Below are the code and all the weights of a small trained network. Each question names an input and a target symbol and asks about switching units off, where a switched-off unit gives its printed mean instead of its output.

import numpy as np


def w(rows, s, z=0):
    codes = np.array(rows[::2]) - 128.0
    scale = np.full(codes.shape[1], s)
    scale[-1] = z or s
    return codes * scale


def f(y):
    return y / 2 * (1 + np.tanh(0.7978845608 * (y + 0.044715 * y**3)))


def softmax(a):
    e = np.exp(a - a.max(-1, keepdims=True))
    return e / e.sum(-1, keepdims=True)


def log_softmax(a):
    a = a - a.max(-1, keepdims=True)
    return a - np.log(np.exp(a).sum(-1, keepdims=True))


def net(x, mask):
    ids = ['αγδζηθλμξπστφψω'.index(c) for c in x.split()]
    T = len(ids)
    res = E[ids] + P[:T]
    u = 0
    for l in range(3):
        q, k, v = (res @ M[l].T for M in (Q, K, V))
        z = softmax(np.where(np.tri(T) > 0, q @ k.T / 4**0.5, -1e9)) @ v
        res = res + np.where(mask[u], z, O[l][:, -1]) @ O[l][:, :-1]
        u += 1
        y = f(res @ A[l][:, :-1].T + A[l][:, -1])
        res = res + np.where(mask[u : u + 8], y, B[l][:, -1]) @ B[l][:, :-1]
        u += 8
    return log_softmax(res[-1] @ U[:, :-1].T + U[:, -1])


Q, K, V, O, A, B = {}, {}, {}, {}, {}, {}
E = w([
[171,119,176,134,233,45,186,155,186,92],'α',
[133,146,129,46,149,58,100,168,148,171],'γ',
[153,193,207,120,61,106,112,144,63,86],'δ',
[201,165,26,153,171,67,181,82,93,202],'ζ',
[59,116,160,96,98,160,106,215,120,108],'η',
[164,141,189,249,144,118,106,128,150,88],'θ',
[36,114,112,179,135,106,173,110,143,85],'λ',
[116,166,157,86,163,60,137,237,91,100],'μ',
[114,69,137,186,81,176,44,146,126,141],'ξ',
[179,143,146,79,159,208,77,125,114,103],'π',
[101,154,143,104,100,98,121,42,210,155],'σ',
[48,155,78,161,85,137,147,103,153,121],'τ',
[61,80,206,154,133,81,148,146,164,146],'φ',
[161,179,65,94,108,139,59,135,198,116],'ψ',
[141,163,117,150,68,201,225,139,118,164],'ω',
],0.015)
P = w([
[148,102,136,157,130,161,177,121,181,255],'0',
[108,133,146,153,131,152,128,120,189,218],'1',
[102,134,149,138,135,160,125,107,178,178],'2',
[107,138,155,144,134,160,119,122,175,155],'3',
[105,146,163,144,133,171,107,96,170,132],'4',
[108,147,159,132,129,167,97,111,165,114],'5',
[106,148,159,127,135,165,92,98,162,87],'6',
[108,141,163,128,124,168,85,100,169,68],'7',
[117,146,174,119,123,176,74,103,170,56],'8',
[112,143,152,113,121,158,68,91,166,44],'9',
],0.0053)
Q[0] = w([
[11,176,220,118,73,143,36,64,248,66],'L0H0',
[160,88,174,156,130,145,140,134,133,104],'L0H0',
[32,169,156,200,109,203,1,120,214,104],'L0H0',
[147,168,74,119,243,19,34,154,201,115],'L0H0',
],0.0041)
K[0] = w([
[172,123,180,127,80,214,2,84,109,32],'L0H0',
[138,124,107,135,130,135,132,140,191,102],'L0H0',
[204,180,106,87,136,196,93,90,68,20],'L0H0',
[123,71,145,103,190,88,117,122,80,133],'L0H0',
],0.0072)
V[0] = w([
[110,69,102,140,203,191,145,128,97,150],'L0H0',
[124,142,126,110,95,104,131,147,88,133],'L0H0',
[96,167,61,231,2,78,107,226,213,127],'L0H0',
[69,94,85,137,94,28,249,150,188,214],'L0H0',
],0.0049)
O[0] = w([
[88,188,135,158,205,172,135,133,145,186,125],'L0H0',
[143,136,124,133,124,104,179,201,113,102,7],'L0H0',
[197,89,172,133,72,162,160,167,254,101,255],'L0H0',
[198,117,204,145,117,122,239,135,126,213,81],'L0H0',
],0.0057,0.00077)
A[0] = w([
[115,155,138,182,134,113,85,122,135,54,201],'L0N0',
[130,161,158,88,225,82,131,132,121,72,69],'L0N1',
[81,147,77,136,70,142,194,167,152,142,71],'L0N2',
[188,60,149,122,195,94,149,162,163,148,136],'L0N3',
[45,163,174,76,120,132,128,165,162,113,249],'L0N4',
[15,77,214,156,136,84,171,197,87,126,62],'L0N5',
[144,145,231,42,102,55,123,95,125,142,230],'L0N6',
[54,61,159,163,43,106,138,3,223,154,192],'L0N7',
],0.0068,0.0017)
B[0] = w([
[125,118,128,156,168,107,84,156,136,79,201],'L0N0',
[99,121,179,99,172,55,143,136,90,141,154],'L0N1',
[92,158,168,94,101,120,181,137,152,104,148],'L0N2',
[109,99,133,110,160,85,128,120,71,155,174],'L0N3',
[97,91,78,75,80,128,154,152,125,98,209],'L0N4',
[147,102,16,139,195,192,145,106,124,79,167],'L0N5',
[103,117,133,122,131,95,124,254,69,138,174],'L0N6',
[88,162,97,218,157,184,148,231,80,96,252],'L0N7',
],0.0082,0.0047)
Q[1] = w([
[98,161,74,108,176,93,140,189,139,73],'L1H0',
[188,125,105,73,69,173,127,82,135,143],'L1H0',
[210,79,170,2,107,17,141,67,67,152],'L1H0',
[64,107,97,106,132,204,44,226,85,66],'L1H0',
],0.0096)
K[1] = w([
[158,131,138,74,146,108,92,170,149,63],'L1H0',
[99,166,74,128,123,128,127,83,124,203],'L1H0',
[100,141,94,139,148,71,187,151,84,204],'L1H0',
[87,101,148,108,92,122,2,161,121,56],'L1H0',
],0.0093)
V[1] = w([
[133,188,159,198,167,46,153,125,163,32],'L1H0',
[142,163,59,217,150,86,110,94,150,120],'L1H0',
[176,146,122,136,146,132,142,183,188,149],'L1H0',
[158,253,139,132,182,114,160,126,142,117],'L1H0',
],0.0055)
O[1] = w([
[96,151,254,41,151,179,189,79,48,75,219],'L1H0',
[106,181,173,175,137,177,113,67,102,83,240],'L1H0',
[194,168,131,141,131,147,85,109,59,192,252],'L1H0',
[97,194,105,104,159,216,149,109,54,173,163],'L1H0',
],0.0059,0.0015)
A[1] = w([
[22,96,112,76,109,176,104,202,60,128,98],'L1N0',
[74,150,37,171,101,87,69,137,232,111,140],'L1N1',
[254,182,115,62,94,161,56,82,186,166,104],'L1N2',
[185,55,99,127,165,150,174,167,120,186,2],'L1N3',
[119,148,165,189,169,234,149,28,89,79,145],'L1N4',
[91,11,148,161,149,180,122,130,49,138,87],'L1N5',
[176,130,72,126,68,43,65,119,161,123,158],'L1N6',
[151,85,150,28,130,95,157,113,112,189,169],'L1N7',
],0.0057,0.0032)
B[1] = w([
[111,244,84,129,108,69,130,97,88,95,248],'L1N0',
[26,82,43,105,172,164,74,123,119,173,254],'L1N1',
[120,117,102,53,208,204,112,71,66,123,181],'L1N2',
[52,163,113,176,146,157,156,135,114,9,148],'L1N3',
[224,227,166,142,141,59,179,153,254,164,243],'L1N4',
[76,201,155,208,194,149,142,70,177,95,166],'L1N5',
[140,193,172,105,143,199,115,5,68,140,159],'L1N6',
[56,167,110,97,113,88,80,125,190,213,189],'L1N7',
],0.0054,0.0051)
Q[2] = w([
[53,160,65,148,10,114,175,195,137,127],'L2H0',
[185,75,168,177,58,180,141,66,162,186],'L2H0',
[18,205,98,254,136,193,110,161,170,78],'L2H0',
[113,124,183,160,107,84,168,121,120,140],'L2H0',
],0.0092)
K[2] = w([
[150,104,160,70,47,171,117,178,173,72],'L2H0',
[128,107,106,181,95,193,208,107,141,197],'L2H0',
[148,106,161,140,108,196,46,124,156,2],'L2H0',
[178,127,213,147,130,127,219,151,136,148],'L2H0',
],0.0083)
V[2] = w([
[55,129,134,152,106,156,60,67,166,192],'L2H0',
[220,89,159,102,172,138,78,135,130,175],'L2H0',
[100,204,166,92,47,119,110,152,77,145],'L2H0',
[158,140,181,254,119,125,110,238,100,175],'L2H0',
],0.0066)
O[2] = w([
[91,159,196,146,15,70,106,146,166,149,225],'L2H0',
[32,220,117,102,198,94,95,135,118,116,5],'L2H0',
[232,144,117,54,91,99,134,207,96,105,175],'L2H0',
[142,109,150,40,93,113,46,65,112,1,222],'L2H0',
],0.0071,0.0024)
A[2] = w([
[179,79,164,163,94,199,246,76,178,119,1],'L2N0',
[166,119,155,68,112,138,91,84,59,116,142],'L2N1',
[214,183,119,127,192,117,195,76,118,170,129],'L2N2',
[186,100,231,187,185,87,166,91,183,118,63],'L2N3',
[137,26,190,150,161,97,148,134,2,82,106],'L2N4',
[55,103,101,156,222,97,124,89,133,99,63],'L2N5',
[156,102,181,213,54,147,83,108,142,195,128],'L2N6',
[147,66,104,127,21,163,189,181,176,146,130],'L2N7',
],0.0064,0.0038)
B[2] = w([
[120,110,138,68,178,164,169,56,253,131,160],'L2N0',
[123,200,105,189,158,164,79,110,155,205,164],'L2N1',
[109,50,107,153,75,73,125,68,132,109,254],'L2N2',
[205,59,109,155,223,126,109,187,138,138,175],'L2N3',
[96,72,169,197,106,190,145,86,62,140,175],'L2N4',
[175,134,199,68,61,179,72,93,124,190,198],'L2N5',
[96,140,109,71,150,108,227,159,124,71,183],'L2N6',
[210,65,179,135,127,111,136,159,112,208,189],'L2N7',
],0.0069,0.0063)
U = w([
[150,131,61,175,103,48,128,41,103,149,250],'α',
[112,116,123,117,134,123,124,137,128,134,39],'γ',
[95,95,26,76,185,108,175,175,80,49,138],'δ',
[113,148,134,45,133,35,95,175,175,159,124],'ζ',
[153,20,80,199,125,121,77,197,153,186,65],'η',
[70,200,156,77,139,118,176,98,111,80,58],'θ',
[90,92,81,101,183,124,169,121,186,98,45],'λ',
[159,129,139,180,176,86,78,159,157,122,91],'μ',
[52,65,159,119,54,61,81,116,162,68,205],'ξ',
[93,148,64,61,187,254,32,107,147,195,196],'π',
[175,150,171,175,42,158,79,151,24,156,101],'σ',
[143,131,198,81,64,144,167,122,173,167,161],'τ',
[103,85,112,158,133,197,135,102,85,120,6],'φ',
[90,184,179,204,138,102,190,186,125,149,63],'ψ',
[59,78,217,95,174,104,125,129,112,171,143],'ω',
],0.005,0.0027)

Each question gives the input, a string of symbols that net reads in full, and the target symbol t.
The units are the heads (4 rows each of Q, K, V and O) and the neurons (one row each of A and B). Each row of codes is followed by its name. A weight is (code - 128) times the scale printed after its matrix; where a second scale follows, it is the last column's (O, A, B and U).
mask holds one flag per unit, layer by layer, with each layer's heads first. A switched-off unit (its flag False) gives its mean, the last column of its rows in O or B, instead of its output. The means were averaged over made-up inputs and are rounded, as every weight is.
A unit's drop is (log p(t) with every unit on - log p(t) with that unit switched off) / (log p(t) with every unit on - log p(t) with every unit switched off).
The circuit of an input: a set's keep is (log p(t) with only the set's units on - log p(t) with every unit switched off) / (log p(t) with every unit on - log p(t) with every unit switched off). Starting from the 12 units with the biggest drops (on a tie, the unit counted first), units are removed one at a time, each time the one whose removal leaves the highest keep (on an exact tie, the one counted first), for as long as the keep stays at least 0.8.
circuit, biggest first: the units of the circuit, biggest drop first
most important unit: the unit with the biggest drop
top k neurons: the k neurons with the biggest drops, biggest first
top k neurons in layer l: the k neurons of layer l with the biggest drops, biggest first
input θ π η σ, target η: most important unit -> L2H0
input τ ω μ, target δ: circuit, biggest first -> (L2H0, L0N5, L0N6)
input ζ ω μ ξ ψ ξ λ λ τ φ, target ξ: circuit, biggest first -> (L1H0, L2H0, L0H0)
input π θ ω ξ ζ ξ ξ ξ φ λ, target ξ: circuit, biggest first -> (L2H0, L1H0)
input ζ δ σ, target δ: circuit, biggest first -> (L0N7, L2H0, L0N6, L0H0)
input φ τ φ ψ τ ξ ω λ τ, target ξ: circuit, biggest first -> (L2H0, L1H0, L0H0)
input π λ ζ ψ γ ω, target τ: top 3 neurons -> (L2N0, L0N2, L2N7)
input α ζ φ ξ τ π η λ ζ τ, target η: top 2 neurons in layer 1 -> (L1N1, L1N0)
input φ μ ζ λ, target λ: top 3 neurons -> (L2N0, L0N5, L1N4)
input ξ ξ η ξ γ λ, target ξ: circuit, biggest first -> (L1H0, L2H0)
input π τ σ ξ μ ξ, target ξ: circuit, biggest first -> (L2H0, L1H0)
input ω τ σ θ η σ, target η: top 3 neurons -> (L0N7, L0N4, L2N7)
input μ π ξ α τ, target ξ: circuit, biggest first -> (L1H0, L2H0, L0H0)
input π μ γ ζ τ, target π: circuit, biggest first -> (L1N1, L1H0, L2N5, L2H0)
input γ θ τ, target θ: most important unit -> L1H0
input π ζ π ζ τ σ, target π: circuit, biggest first -> (L1N1, L0H0, L2N5, L1H0)
input π ζ γ, target ζ: top 2 neurons in layer 0 -> (L0N6, L0N7)
input γ ω π ζ ω, target τ: top 3 neurons -> (L0N2, L2N0, L2N7)
input ψ τ η π ψ λ ζ θ φ, target θ: top 2 neurons in layer 0 -> (L0N0, L0N4)
input ψ ξ α ζ θ λ λ, target θ: most important unit -> L1H0
input π ξ ζ ζ θ η τ, target η: top 3 neurons in layer 0 -> (L0N4, L0N7, L0N1)
input τ α φ, target φ: top 4 neurons -> (L0N5, L0N7, L2N4, L0N6)
input α ω μ ζ σ ζ η λ, target η: top 2 neurons -> (L0N4, L2N7)
input ω τ ζ ψ, target π: top 2 neurons -> (L1N2, L1N0)
input θ π ξ δ θ σ τ, target θ: top 2 neurons -> (L0N0, L0N7)
input ζ π θ ζ ζ δ π ζ λ, target π: top 3 neurons -> (L2N5, L1N1, L0N7)
input τ δ ω ω ξ ζ π ξ σ, target ξ: most important unit -> L0H0
input λ θ ξ ψ γ γ φ μ σ γ, target ζ: top 4 neurons -> (L1N7, L0N7, L0N6, L0N5)
input δ π ζ ζ φ, target π: top 2 neurons in layer 0 -> (L0N5, L0N7)
input α δ λ ζ ζ π γ σ, target π: top 2 neurons -> (L0N7, L1N1)
